[ 12 -37   0  -5  -2  16 -39 -14  21  26 -15  -8 -10  -6  31  17  24 -41
 -15 -26  14  20  24  17  28  19   0 -17  23   5   5  -8  -3 -22 -26  -3
  15  28   9   2  21]  (96)
[   6   -5   17    2   -8 -114   33  -16  -16   -1   23   -2   37   -9
    8    8    2   -5   10   15  -34  -30  -20  -21  -14  -28  -30  -15
  -24  -43    2   -5   19   -2   18  -16  -59  -12  -35  -25   -6]  (49)
[ -6  16  -5   8  -7  28  24   5 -60   9 -12  26  -3  -2  13   5  18  13
   4  11   4  -7 -12  31  11   4 -23   7  -3  51 -17   0  26 -26  20 -11
   8  34 -33  -3 -27]  (96)
[  4  12 -10   8   5  32   2   8 -37  11 -15  12  22 -18 -25 -15  -2  42
   5   0 -13  -3   5  -1  -2   5  26  10  23  26   0 -19  29   9  -3   7
  11  25 -25 -17 -18]  (147)
[  7   7   0  51  -2  61 -14  -7  -8  -9 -22  35 -16 -22  15 -41  -5  16
 -25 -34 -11  10   3 -20  11  48 -15  52  19  56 -10  19  20  32  22   2
   8  48  20 -19 -44]  (2)
[  4   6  -7 -21  -1  -3  14   6   6 -15   2   3  -4  -8   9   5   6   0
  -4  -1  -6 -12  -1   2   2  14  -5  -4   8 -18  -7  -1   0  11  -1  -8
   9  11   8   1  -9]  (90)
[  7  -8 -29   8 -46  -5 -25  25   6  32  -9   5 -27  -9   2  22 -18 -26
  -2 -31  16   5  54  53 -31  10  30  25  53  11 -17  -3  -8 -20   1 -10
   5 -44  34  19  38]  (110)
[ -7 -17  33  -8  26  18 -19 -21  66  -6 -14 -16  41  16  11  -6   7 -11
  29  13   8  -1 -23 -57  -7 -17 -17 -44  21  32  -4 -16   4   8  32  45
  25  25 -10 -21 -21]  (110)
[ -2   1 -23  -1  -1  -3  -5  -3   2 -17  -9   2  -7  -7  16   5   2  -5
  -1   5  -7 -11  -8  -1  10   8  -6   1  15  -6  -9   6   6   2  -5 -11
   7  14   6  -6 -13]  (96)
[-17  -1 -38   8 -17  13   4  20 -23  11 -34  -6  -6 -12  78  36  -2  -1
  19  23   2  -9 -24  20  18   6 -12  -4  56   5 -20 -14  13  -1  40 -27
  36   0 -26  16  -7]  (110)
[ -2   5 -18  -8   1  -3  -1   5   2  -8   6   6  -3  -5  14  16   4   0
  -5  11   5  -9 -11   5   0   2   8  -6   9 -19  -2  -1   3   6  -4  -7
   6   8  11   2   3]  (204)
[  8 -20   1  25   9  -8   3  18  31 -35  16   9 -12   3 -44 -32 -16  -4
 -15 -11 -11  24  15 -21   0  34  14  -4   0  -7  11  19  12  41 -17 -23
  16  47  -9 -18 -11]  (90)
[  5  -2  -9  -1  -7   0   8   6   8  -7  13   7   1  -8  -8   5  -2   5
  -1  -9  -8  -4   7   4  -3   5   0 -11  24  -9   0   9   2  -3   7   0
 -12   5  13  -5 -16]  (110)
[  8  -9  11 -15   4  46 -36 -14  16  17  -5   4   9  -2 -26 -15   9 -15
  -6 -17   4   8  23  25 -16  40  32  68  20  52  23  -3 -12  27 -28  31
  46   7  15   9   5]  (27)
[ 25  34 -35  28  16  74 -42  27 -26  22 -34  14  45 -22   7 -11  -3   1
  18  16  -1  24  10 -36  15   0 -13   5  37 -24   6   9  36  19  -1  27
  40  51 -25 -17  -5]  (27)
[-15  49  -8  29 -15 -19  34  22 -15  -7 -23  36  30   1 -41 -10  -4  49
  30   6 -33  14 -17 -31  18   1  14  20   8  28 -27  17  39  13  22 -17
  19 -11 -30  -1 -24]  (147)
[ 28 -12  -2   7  -1 -19  25  21 -12 -42  19   8   9   5 -32  -7  -6   0
 -23  -4 -13  25  28  -3   8   0  14  13   2  -8  -2  15  -7  47 -30 -15
 -16  17   8   0  33]  (204)
[  1  -1 -22 -15   5  -4  13  -1  -3   0   6   9 -24  -7  23  11  -1  -2
 -10  -3   3  -7 -11  -6  -7   2 -11  -5  14 -10  -9  -4   9  -7   9  -5
   1  19  12   7   0]  (190)
[  1  -1  -4 -10 -12  -6  12   4   4  -3  10   6   2 -10  -9   8   2   9
   1  -1 -10 -19   0   4 -10   1  -5 -13  19 -10   1   1  -1   2  -1   5
  -4  -1  12  -6  -5]  (110)
[ 12   3   1  10  -8  56   0  38 -28  42  15  31   8  -2 -66 -31 -29  40
  26   6  17  45  39  12  10 -45  22 -22 -19 -46  16  14 -25 -75  11  23
   4  24  20  15  14]  (46)
[ -3  -1  -4  -8   4  -1  11   2   5  -4   5   7  -4   3  16   6   2   7
  -7  -2  -3  -4  -3  -9 -10   3 -14  -9   7  -2 -10  -1   5   8   2 -10
   8  12   3   6   2]  (190)
[ 21   8 -17   2   0   3   3  -6  -1  -6   0  11 -18 -17   7   6  -4  10
  -6  -6  -2  -9  -3   7   7   4 -15 -10  10 -24 -11   3  11  -9  -1 -13
   0   2   6   1   0]  (147)
[ -2  -8 -12  -7  -1  -5   9   5 -10  -1   8   0 -11 -16  15  11   9  -3
  -6  -7  -2  -6  -7   4  -5   1  -6   3   9  -4  -2  -6  -1  -7 -11  -9
 -15   3   3   6  -2]  (77)
[-26  12  17   1  -3 -34  10 -19  -1   1  14   9   5  18  11  -1   8   6
 -23  35 -22 -43 -18   3   5  19  -3   7 -29 -12  19  25  15  -5   0 -10
  17  -8 -20 -20  26]  (49)
[ -7  -3   7  -1   7   5 -10  -3  12  -8   7   6   7  -6  10   2   1   6
   1   1  -6  -4  -4  -9   1  10 -12  14   0   1  -8   1   6   8  -3  -2
  14  13  10  -7  -6]  (2)
[ -4  15  41  33  16   3  15  19   7  12  -8  20  29  15 -67 -16   0  41
  26 -16 -29  19   8 -20  -1 -10 -16 -16 -46  -6   2  11  15   1 -23   3
 -16  -6 -30 -24  -4]  (147)
[ -1   0 -11   0  -6  14  -1   2   6  -1   1   9  -8 -12   4   0   3  -3
  -4 -13  -2  -8   8  -3  -1  11  -4  -5  20 -11   0  10   1  -4  -1  -1
  -1  12  21  -6 -15]  (110)
[  5   1 -17  -7  10   5   9   0  10   4  -3   8 -15  -6  25   8  -2   0
 -19  -3   3  -6  -1   2  -4  13 -17 -15   9  -1 -11   1   7   1   6  -9
   7  15   3   5   0]  (190)
[-10  -2  -9  -4  -4  -2   3   2   7  -3   3   7  -7 -11  14   9   7  -4
  -9  -5   0  -3  -4  -2  -1   4  -4   3   9   2  -7   1  -5  -8  -9  -7
   2   1   6  10   1]  (77)
[-15  26  18  32 -15  19  24  15 -33  54  11  31  35 -23 -23 -20 -12  21
  -6  -5 -38 -19  24 -27  11 -26   1 -13  14 -11  14  -5  13 -31   0   4
 -46  11   2  -2 -12]  (46)
[  7  -2   7  -8   4   8   2  -9  -1   9   3   6  -2 -13  -1  -5   7   4
   4 -13   1  -6   9  -8  -4  -4  -9  -5   3  -3  -1   5  -1   1  -3  -1
  -1  17  -2   6 -15]  (27)
[ 10  19  12  -9   6 -31  21 -19  29  23  22   0  13   3  -5  -5  13  16
 -19  -3 -18 -26 -10 -32 -32  18  25 -25  21  31  16  -8   2  52  10   1
 -25   4  -6  -3  20]  (190)
[ -6   2 -18 -12  -2 -15  -4  -4   6  -5  -5  -2   4  -5  -4   4   7  -1
 -12   0  -4  -7   8   7  -3   4   1   4  10  -6 -10   6   9  -4  -2  -5
  16   4   9   1   5]  (49)
[ -9  -1  16   4   8   6  18  26  -4   2   6  22  40  16 -21  -3  24  11
  45 -20   3  15  27   7  21 -14 -28  21 -38 -45  -4  31  25 -30  17   9
  13  13 -28 -12 -13]  (49)
[ -1  -3 -13 -10  -3 -18  -9   2  13  -8  -9  -2   2  -2   8   9   6  -2
  -3  -1  -3  -5   6   5  -8   5 -14  -3   5 -14 -10   6   1  -3  -6  -9
  20   8   6  -2   8]  (49)
[-12 -36  16  -7  -9  -8   2 -56  28 -18  -4 -18   5  -7   6  -4   8  33
  51   2  24   8 -30  11   9  20  10   4   0  70   5 -33 -33  -8  -8  22
  54 -13 -18  43   5]  (77)
[-27   1 -37  12 -15  -2   9  12 -28 -45  79   0 -29  -1 -26  -2 -25  31
   8  -5  -8 -13 -22  -9  32 -25  18  -9  13 -73   8  21   7 -30  11   4
 -35  14  46  16 -13]  (96)
[ 29 -15   2 -18  -8   1  -5 -23 -10  33 -39  21   1 -22  23 -27  12  13
  26  30   4  -9  -7   2  -5  15 -20  -9  -1 -68  36  34 -29 -24 -21 -42
  23  34 -10 -29  -1]  (27)
[-32   1  36  37   0 -23  17  -6 -16  -3 -23  11  34   1 -12 -14   3  27
  28  -7  -9  44 -12 -12  45 -24  -5 -22 -58 -23  -7  -6  39 -24  18 -23
   6 -19 -59   6 -60]  (90)
[ -7  -5   2 -12  16   9  -5  10   5 -26 -16   6  -5 -18  28 -10 -15  33
 -32  20 -19 -26   6 -13 -29 -13  17  18  -6 -29  -3 -13   7  64  25   5
  30  14 -11 -14   4]  (2)
[  6   2 -19 -15   0  -9  -5   7   1 -11  -6  11 -10  -6  18  21   5   0
  -3  16   2 -11 -18   6  -5   7   9  -2  12 -20   3   0   4   6 -10 -12
  12   8   9  -9  -4]  (204)
[-23 -32  19   1 -11  16 -18 -19 -10  39   5 -13  -2   8 -10   2  23  -2
  21  -6  15  22 -27   9 -11 -23  12  -1   3 -19  24 -17 -26 -19 -21   3
 -12 -11   6   6  28]  (77)
[ 12 -13  13  -4  18 -18  -6  -8  32 -22   6  -7  -7  -3   3  -4   6   1
 -18 -25   5   3  37 -13 -31  19 -10 -32 -10  31  -5  -3  24  15  20  20
   5  58 -28  -7  10]  (49)
[-70  14  28  35 -11 -23 -27  32 -31  19  -8   1  38  26   0   7  -2 -22
  -7 -22  32  62  -6  -2  -7 -22 -12  -2 -41  42 -39 -14  -2  -4   0 -21
 -24  37 -13 -24  -8]  (2)
[-18  61  33  19  -2 -18  10   4 -10 -20  37  16  25  41   2  10 -12  34
  24  40 -32 -24 -46 -60   2   2  -5  -8 -22  49   2  18   7  -6  10  39
 -19 -14  17 -11  13]  (204)
[ 16  -8  30  30   2  22 -43  30  12 -28  19   9 -10  20 -15 -41 -14 -13
 -34 -15  -9   7   0 -68  -4 -20  -4  -1  -4 -20  19  18  41   5  28  17
   6  30  27 -40  -7]  (49)
[ -6 -15  15   8  21 -10 -40  -4  23  38 -56   4 -28  19  50  22   6 -10
 -37 -10   9  25  -6  24 -25  21  27 -16 -21  47  -3 -17 -11  14 -26 -62
  16 -19 -32 -17 -46]  (190)
[ 43 -17  -5  44  10  36  22  16 -27 -16  29  14 -16 -23  -6 -28 -27   4
 -34  -2  -6   2  20   9  29  -7 -22  -8 -19 -30  12   0  14  18  19 -11
 -11  24 -20   8 -12]  (46)
[-40  -7  -8  39   9  35 -15  37 -12  64 -13  25  32  16 -35  14  -1  42
  41 -24 -14  66  49  46  32  25  41  41 -16  11 -19  34 -33 -17 -31   5
   9  11  -7  -1   0]  (2)
[-15  -7  -6  -5   2   6  -3   8   5   3   5   1  -3 -12  10   3   6  -1
 -11  -9   0   1  -3   2  -1   4   6   5   4  -6   4  -3   3 -10  -4  -3
  -4   2   3   4  -8]  (77)
[  0   4 -23  -5  -6   4  14   5   3  -8   3   3  -5 -12  -7  13   2   4
  -5  -6  -8  -9   0   9   2   4  -2  -6  24 -10 -13   7   3   9   8   4
  -4  -5  14   2  -8]  (110)
[  9   0 -23 -12   0  -1   1  -2   3   1  -1  11 -13 -11   7  13   8  -2
   4   7  10  -8 -14   6  -1   6   5  -7  15 -18   2   2   1  -7  -8  -6
   0  13  17  -4  -2]  (204)
[-16  29   6  10 -23  -4 -29  -4  12   0   2  -7 -19  11  17  15 -10  -9
  14 -33  31  16  -3  -1  -4   6 -10  -6  -3 -16   0  -5   4 -33  13  24
 -19  -6  23   9  55]  (147)
[  6 -42 -16  24   8  22  -9 -27  43  -3   5   1 -27   3 -21 -14  11 -33
   0 -19  33  38 -15  13  41   9 -17   0  -6 -15 -16  20 -38   1 -23 -25
  26   1  48  28   2]  (204)
[  4   7 -14  -9   0   4  -2 -10   6   3   0   6 -17 -13   3   8   5   5
   2  -5   1 -12  -3   5 -10   8 -12  -6  13 -13 -14  -4   7  -9  -3 -13
   8   9  11   5   1]  (147)
[-33  37  -3  24  20  16 -31  24   8  -3 -29  30 -41  20   7 -13 -14  15
  40  -3 -21 -28 -26 -78 -15  -7  12  22 -32 -35  17  34  11 -18 -11   8
  -5  12  25 -52 -45]  (96)
[-61  45 -24 -16  -3 -44  15  34 -38 -26  25   9  16   6 -26   2  -6  45
   9   9  -9  13  11 -48 -33 -11  51 -27 -23 -15 -21  19   2  25  16  15
 -19  73  -3 -23 -14]  (110)
[-11  -9 -10 -13   7  -2  10   8   7  -2  -3   5 -12 -10  16  10  11   0
   2  -6   6 -11  -4   1  -1   1  -2   0  -3 -11  -4   0  -1 -11  -9  -9
   4   3  -6   1  -7]  (77)
[-10  12 -10   1   4  12  16 -14  25  -6 -27  -2 -16  -8  21  -1  27  20
 -11  -8 -17  -9  -1 -10  -2  39   1 -17  12   3 -19   7 -14  76  -8 -43
  30  16  -8  17 -11]  (90)
[ 10  -3 -14 -11   2  -1  -3  -3   5 -13   6   8 -12  -7  17  16   4  -4
  -6  13   2  -9 -14  -1  -3   2  -1 -10  16 -18   2  -1   7   0  -3  -4
   4  15  15   0   2]  (204)
[  9  -7 -16  -3 -10  -5  10   7   4  -4   7   3 -10 -14   5   8  -3   1
 -11  -9 -13 -10   7   4  -3   4  -1 -11  30 -21  -2   7  -3   9   7  -5
 -16   4  17  -3  -5]  (110)
[  6  15  23  34   6  11  -9  52 -10 -10   3   0  64  27 -23  -3 -10  10
  -7 -33 -28  40  49  -3   5   0   7  25  10  29   3  10  17  23  -6  12
 -33   7 -18 -18   1]  (49)
[ 11  -4  22  33   1  43 -12  10  21  -4 -17  29 -21   9   9  -8   8  -5
 -24 -36   1   8   2 -42  18   6 -16  -5  12  19   2   6  54  10   6   9
  27  13  -9 -15  -4]  (190)
[ -1   9  17  -3 -13 -16  -3   8 -14   3   8  13   8  19  31  -5 -11  -3
  20   0  23 -13   6 -29 -32 -12  -7   9  -3  12   4 -10 -16   0  -5   4
   4  22   5 -14  36]  (190)
[  5   0 -13  -6  -7   4  13  10   4 -11  12   8  -6 -12   0   7  -1  -2
 -14  -7  -9 -15   3   0  -3  -2 -13 -13  23 -26  -4  10   3   4   8  -1
 -13   8  21  -5  -8]  (110)
[  5  -6   5   6  -2  -7  -5  -5   9  -9 -33  -1 -42  14  21  11  13  -3
  -1  12 -25  12 -26 -13  11  29   3 -10   7   5 -11  14  39   1   8 -41
  27 -23 -18 -10 -26]  (90)
[ -6   9 -11 -11   5  -5   4   0   6  -1  -5   0   4  -8   8   2   4  -7
  -8  -1  -1   1   9   0   2   8   3  -9   2 -10 -18  -5  -1  13  -2  -9
  10  12   2   5 -10]  (90)
[ 20  -8  29   5 -17   3   3   0   8  -7 -24  11  24  10  22   8  11  18
  37  19 -49   8   2 -16  14  18 -22  34  43  22 -12  19  47 -18  17 -23
  25 -39 -10  -3  -2]  (2)
[  7  -7 -13  -6   2 -10   8   1  13  -8   4   8 -13   0  18  10  -5  -6
 -21  -2  -4   2  -4  -2  -5  12 -13  -5  15  -5  -9   2  10  11   4  -9
   5  10   4   2   8]  (190)
[ 18  12  23  23  26  -8  42 -26   5 -46  71  -2  57   1 -23 -27 -17   1
   6  25   3  16  36 -29  19 -40 -39 -32 -27  -8 -24  -4  -5  24  15   2
  10  23 -26  60  18]  (90)
[ 19  46 -16  10   1 -25  24  -7  -8  35 -31  12  13   5  -9  20   6 -10
 -32   0   8   8 -23   8  -6   4  -2 -19   8  76 -27 -14  16  19   4   2
 -23 -31 -24  -7  15]  (190)
[ 31 -17  31  10   0  12 -35  -3 -21  14  34 -11   0   7   3 -30  -7   1
 -17   1  -2  -8  15   4 -16  14   6 -17 -19  36  24  -7 -23 -15 -11  -3
 -23  19  26 -19  -5]  (96)
[-12   3  -9 -12   3  -6   2  -5  11  -3  -2  -4   0  -5   5   0   4   2
  -8   4   2  -1   2   9   0  10   8 -15  -9 -12 -21  -2   0  13  12  -3
  17   6  -1   4 -13]  (90)
[ 41  32 -45  24  40  -1  31 -16  21 -18  10  -3  26 -41  -7 -11 -11  -5
  -3  -4   9  27  31  -3  48  31 -17 -32  -6 -10  -3   2   9  24  -7 -11
   9  31 -32  47   1]  (90)
[-18 -19  29  21   2 -23 -31  10  65  41 -10  10  26  12 -18   7  -3 -20
   2 -59   7   8  59   6 -21  13  34   5  18  -4  40   4  -7 -10 -38  12
 -27  20 -18 -32  29]  (49)
[ 41 -11 -30  21  19  81 -52  22  14  38 -28   5 -10   1 -10 -32   5  25
  66 -22   7  14  18 -14  13  28  35  10  25 -29  28  34   2 -30   3  11
   9  16  23 -41 -43]  (96)
[  6  -3 -11  -7   2 -10  -1   4   5  -2   0   8 -10  -6  15  13   4  -2
  -2   6   6 -12  -7   4  -4   1  11  -6   4 -15   1  -3   2   3  -4 -12
   1   2   7  -3  -2]  (204)
[  3 -10  -7  -7   1  -3   2  -3   3  -7   5   4   0 -12   2   8   4  10
   4   5  -8   7  -8   9   2  17  -7  17  12   4  -9  -1   1   9  -4 -12
  16  10   8   4   2]  (2)
[ 23 -18  23  18  -7 -29  28 -59 -15 -32  68  20 -25   4 -26 -15  13  10
  10  22  -5 -40 -59 -12  35  -3 -33 -24 -29  31   1  10  22 -42   3 -14
   0  -7   1   1 -52]  (96)
[-13 -39   7  11  23  10  36   7  24 -20  30   5 -21   4   1 -13 -16  -4
  16 -19  39  -4  11  15  15 -22  -9  10 -20   0   4  -1 -33 -18  -2 -15
   7  15 -16  32   6]  (77)
[ 12  14 -38  -5  26  21  -8 -35  18  22  28  -9   1 -34 -26 -13  -1   3
 -44 -14   3   5   0 -20   5  18   2 -55  17 -19  10  -5  13  -2  -4  50
 -33  41  32   4  19]  (190)
[ -2  -9   8  47   3  16  13  13 -38 -24  41  11 -21  20  -4 -31 -11   0
 -40 -13  -5  20  -8 -41  50   6 -34 -17 -34  38 -39  26  17  -9   3 -15
  -2  29  30  -2 -16]  (190)
